Here is a tiny trained network, its code and every weight. The questions are about switching its units off for an input and a class, where a switched-off unit gives its printed mean instead of its output.

import numpy as np


def w(rows, s, z=0):
    codes = np.array(rows[::2]) - 128.0
    scale = np.full(codes.shape[1], s)
    scale[-1] = z or s
    return codes * scale


def f(y):
    return y / 2 * (1 + np.tanh(0.7978845608 * (y + 0.044715 * y**3)))


def log_softmax(a):
    a = a - a.max(-1, keepdims=True)
    return a - np.log(np.exp(a).sum(-1, keepdims=True))


def net(x, mask):
    res = np.array(x, float).reshape(1, 5) / 4 @ E
    y = f(res @ A[0][:, :-1].T + A[0][:, -1])
    res = res + np.where(mask, y, B[0][:, -1]) @ B[0][:, :-1]
    return log_softmax(res[-1] @ U[:, :-1].T + U[:, -1])


A, B = {}, {}
E = w([
[110,126,121,107,141,7,34,130,75,81,129],'x0',
[130,125,137,126,132,126,133,122,122,130,117],'x1',
[100,119,27,84,111,160,136,45,155,72,93],'x2',
[208,231,116,158,20,144,94,135,114,143,74],'x3',
[126,132,131,128,131,132,123,129,132,128,126],'x4',
],0.013)
A[0] = w([
[169,170,112,157,73,173,128,112,124,146,83,152],'n1',
[151,114,138,152,107,180,202,114,168,160,143,246],'n2',
[64,53,109,92,185,134,175,92,158,95,152,206],'n3',
[148,137,213,167,152,105,135,235,106,178,161,254],'n4',
[195,219,122,153,24,130,91,150,109,129,67,157],'n5',
[106,126,116,98,126,1,3,125,52,65,135,184],'n6',
[101,127,42,77,110,146,129,43,149,82,76,169],'n7',
],0.0098,0.0091)
B[0] = w([
[168,149,122,162,90,161,136,110,143,102,119,191],'n1',
[103,131,135,148,108,211,179,142,131,98,151,200],'n2',
[86,107,130,88,168,156,143,118,82,163,157,217],'n3',
[124,114,250,177,119,117,137,247,120,121,157,227],'n4',
[227,194,125,121,31,128,79,141,173,153,73,235],'n5',
[134,121,131,109,166,29,19,130,128,139,120,254],'n6',
[117,84,51,118,120,140,118,15,150,119,81,210],'n7',
],0.012,0.023)
U = w([
[50,64,196,166,169,154,254,219,106,114,208,249],'0',
[68,90,54,46,160,216,238,85,105,176,154,223],'1',
[167,189,182,180,50,163,167,216,139,112,133,122],'2',
[172,154,37,175,65,161,203,59,170,59,72,90],'3',
[113,46,185,138,245,32,96,202,85,115,221,170],'4',
[53,77,70,49,214,62,83,64,82,132,125,63],'5',
[171,200,173,112,96,40,73,226,123,208,98,50],'6',
[162,125,45,111,89,52,61,71,167,111,31,4],'7',
],0.006,0.0026)

Each question gives the input, the list of numbers given to net, and the class t.
The units are the neurons (one row each of A and B). Each row of codes is followed by its name. A weight is (code - 128) times the scale printed after its matrix; where a second scale follows, it is the last column's (A, B and U).
mask holds one flag per neuron, in row order. A switched-off neuron (its flag False) gives its mean, the last column of its row in B, instead of its output. The means were averaged over made-up inputs and are rounded, as every weight is.
A unit's drop is (log p(t) with every unit on - log p(t) with that unit switched off) / (log p(t) with every unit on - log p(t) with every unit switched off).
The circuit of an input: a set's keep is (log p(t) with only the set's units on - log p(t) with every unit switched off) / (log p(t) with every unit on - log p(t) with every unit switched off). Starting from all 7 units, units are removed one at a time, each time the one whose removal leaves the highest keep (on an exact tie, the one counted first), for as long as the keep stays at least 0.8.
units of the circuit, in order: the units of the circuit, biggest drop first
unit that matters most: the unit with the biggest drop
k most important neurons: the k neurons with the biggest drops, biggest first
drop when u is switched off: that unit's drop, to one decimal
input [-6,7,-1,-2,-4], class 0: units of the circuit, in order : n5
input [3,1,2,-3,-8], class 5: units of the circuit, in order : n4; n5
input [1,-8,3,-7,4], class 5: 2 most important neurons : n2; n4
input [0,-1,1,8,4], class 3: units of the circuit, in order : n6; n4
input [1,5,2,-3,0], class 5: units of the circuit, in order : n4; n5
input [0,-4,8,3,-7], class 3: 2 most important neurons : n6; n1
input [-3,6,1,4,4], class 3: 2 most important neurons : n4; n6
input [0,2,-4,-2,-3], class 0: units of the circuit, in order : n6; n5
input [-1,4,1,-3,-1], class 1: 2 most important neurons : n4; n6
input [-3,2,-1,8,-5], class 2: 2 most important neurons : n7; n6
input [-2,1,-1,8,-3], class 2: 2 most important neurons : n6; n7
input [-5,-6,6,0,-7], class 1: 2 most important neurons : n5; n3
input [0,-1,-4,7,0], class 2: 2 most important neurons : n6; n1
input [0,-6,6,0,-6], class 1: unit that matters most : n6
input [1,-4,2,-8,8], class 5: 2 most important neurons : n4; n2
input [-2,-5,3,1,-8], class 3: 2 most important neurons : n6; n3
input [1,-2,-6,-1,-5], class 4: 2 most important neurons : n5; n2
input [-6,8,-4,-1,1], class 0: drop when n5 is switched off : 0.5
input [2,-4,2,7,-4], class 7: drop when n4 is switched off : 0.4
input [1,4,5,-4,6], class 5: drop when n2 is switched off : 0.2
input [-7,5,-2,-1,5], class 0: most important neuron : n5
